[[135 129 115]
 [143 157 119]
 [127 119 136]
 [142 152 107]
 [138 132 122]]
:
[[135 129]
 [143 157]]

[[124 143 113]
 [105 131 118]]
:
[[124 143]
 [105 131]]

[[142 125 129 127 125]
 [100 132 122 134 129]
 [139 120 136 115 123]
 [132 127 122 135 132]]
:
[[142 125]
 [100 132]]

[[104 130 125 128 143]
 [112 125 127 129 137]
 [121 128 128 128 131]
 [136 127 128 128 128]]
:
[[104 130]
 [112 125]]

[[136 133 125 153 135]
 [125 135 129 123 137]]
:
[[136 133]
 [125 135]]

[[130 153]
 [127 137]
 [127 105]]
:
[[130 153]
 [127 137]]

[[138 151 121]
 [114 146 149]
 [143 131 111]]
:
[[138 151]
 [114 146]]

[[128 147 128 127]
 [129 123 129 128]
 [126 130 128 126]
 [127 104 127 127]]
:
[[128 147]
 [129 123]]

[[131 146 106 143 131]
 [116 137 153 101 147]]
:
[[131 146]
 [116 137]]
---
[[112 132 127 122 150 141 143 118 150 127 113 131 158]
 [102 150 105 114 109  99 156 105 153 118 153 140 118]
 [103 105 135 145 129 112 101 125 148 116 129 139 134]
 [116 128 137 102 137 129 114 124 136 117 117 130 116]
 [131 115 106 138 114 118 133 110 136 123 157 115 115]
 [125 106 152 101 130 120 113 140 119 117 142 128 113]
 [111 133 136 155 133 136 143 124 150 144  99 114 119]]
:
[[158 131 113 127 150 118 143 141 150 122 127 132 112]
 [118 140 153 118 153 105 156  99 109 114 105 150 102]
 [134 139 129 116 148 125 101 112 129 145 135 105 103]
 [116 130 117 117 136 124 114 129 137 102 137 128 116]
 [115 115 157 123 136 110 133 118 114 138 106 115 131]
 [113 128 142 117 119 140 113 120 130 101 152 106 125]
 [119 114  99 144 150 124 143 136 133 155 136 133 111]]

[[104 123]
 [133 138]
 [106  99]
 [138 152]
 [110 142]
 [157 130]
 [158 101]
 [123 119]]
:
[[123 104]
 [138 133]
 [ 99 106]
 [152 138]
 [142 110]
 [130 157]
 [101 158]
 [119 123]]

[[128 136 128 120]
 [137 141 126 122]
 [125 125 135 134]
 [132 130 125 121]
 [124 123 129 133]
 [127 140 124 127]
 [127 126 132 120]
 [146 134 139 154]]
:
[[120 128 136 128]
 [122 126 141 137]
 [134 135 125 125]
 [121 125 130 132]
 [133 129 123 124]
 [127 124 140 127]
 [120 132 126 127]
 [154 139 134 146]]

[[126 123 127 133 130 130]
 [128 134 128 114 125 126]
 [126 132 124 125 125 129]
 [133 128 127 119 127 129]
 [126 132 127 127 125 128]
 [108 156 116 138 124 131]
 [123 123 126 130 127 127]
 [111 151 120 134 126 130]
 [131 127 123 130 130 136]]
:
[[130 130 133 127 123 126]
 [126 125 114 128 134 128]
 [129 125 125 124 132 126]
 [129 127 119 127 128 133]
 [128 125 127 127 132 126]
 [131 124 138 116 156 108]
 [127 127 130 126 123 123]
 [130 126 134 120 151 111]
 [136 130 130 123 127 131]]

[[152 128 134 104 119]
 [122 130 116 151 148]]
:
[[119 104 134 128 152]
 [148 151 116 130 122]]

[[126 127]
 [127 137]
 [132 150]
 [132 137]]
:
[[127 126]
 [137 127]
 [150 132]
 [137 132]]
---
[[134 129 124 131 122 132 132]
 [130 129 122 130 124 132 131]
 [123 126 136 124 134 122 123]
 [130 129 118 129 125 133 134]
 [129 127 123 129 127 130 131]
 [130 128 123 131 124 132 131]
 [130 127 112 130 123 136 136]
 [127 127 104 127 127 135 138]
 [127 128 127 122 130 127 128]
 [123 128 146 121 136 118 118]
 [130 129 122 130 125 131 131]
 [129 129 128 125 128 128 128]]
:
[[132 132 122 131 124 129 134]
 [131 132 124 130 122 129 130]
 [123 122 134 124 136 126 123]
 [134 133 125 129 118 129 130]
 [131 130 127 129 123 127 129]
 [131 132 124 131 123 128 130]
 [136 136 123 130 112 127 130]
 [138 135 127 127 104 127 127]
 [128 127 130 122 127 128 127]
 [118 118 136 121 146 128 123]
 [131 131 125 130 122 129 130]
 [128 128 128 125 128 129 129]]

[[112 120]
 [127 146]
 [108 110]
 [135 155]
 [137 157]]
:
[[120 112]
 [146 127]
 [110 108]
 [155 135]
 [157 137]]

[[115 153 117 124 115 121 141 134]
 [130 123 126 133 139 131 113 116]
 [131 119 130 115 125 126 132 125]
 [142 106 149 140 142 158 157 122]
 [126 124 128 132 135 125 122 128]
 [129 128 131 133 127 131 136 138]]
:
[[134 141 121 115 124 117 153 115]
 [116 113 131 139 133 126 123 130]
 [125 132 126 125 115 130 119 131]
 [122 157 158 142 140 149 106 142]
 [128 122 125 135 132 128 124 126]
 [138 136 131 127 133 131 128 129]]

[[126 116 120 151 121 148 104 121 139 133]
 [129 125 156 145 142 155 102 147 139 143]]
:
[[133 139 121 104 148 121 151 120 116 126]
 [143 139 147 102 155 142 145 156 125 129]]

[[133 127 122 128 116 109 142 137 139 133]
 [137 113 135 117 134 129 126 135 138 110]
 [138 118 139 130 129 123 127 151 135 134]
 [123 113 118 117 111 130 137 124 136 119]]
:
[[133 139 137 142 109 116 128 122 127 133]
 [110 138 135 126 129 134 117 135 113 137]
 [134 135 151 127 123 129 130 139 118 138]
 [119 136 124 137 130 111 117 118 113 123]]

[[128 128 137 112 141 117 122 114 103]
 [112 121 134 106 143 118 118 129 124]
 [110 116 124 119 133 137 129 137 118]
 [128 129 137 114 140 116 123 113 104]
 [127 122 136 107 147 116 120 121 104]]
:
[[103 114 122 117 141 112 137 128 128]
 [124 129 118 118 143 106 134 121 112]
 [118 137 129 137 133 119 124 116 110]
 [104 113 123 116 140 114 137 129 128]
 [104 121 120 116 147 107 136 122 127]]

[[123 124 121]
 [134 126 130]
 [141 122 128]
 [128 151 137]
 [141 120 128]
 [133 131 131]
 [127 121 122]
 [120 129 122]]
:
[[121 124 123]
 [130 126 134]
 [128 122 141]
 [137 151 128]
 [128 120 141]
 [131 131 133]
 [122 121 127]
 [122 129 120]]
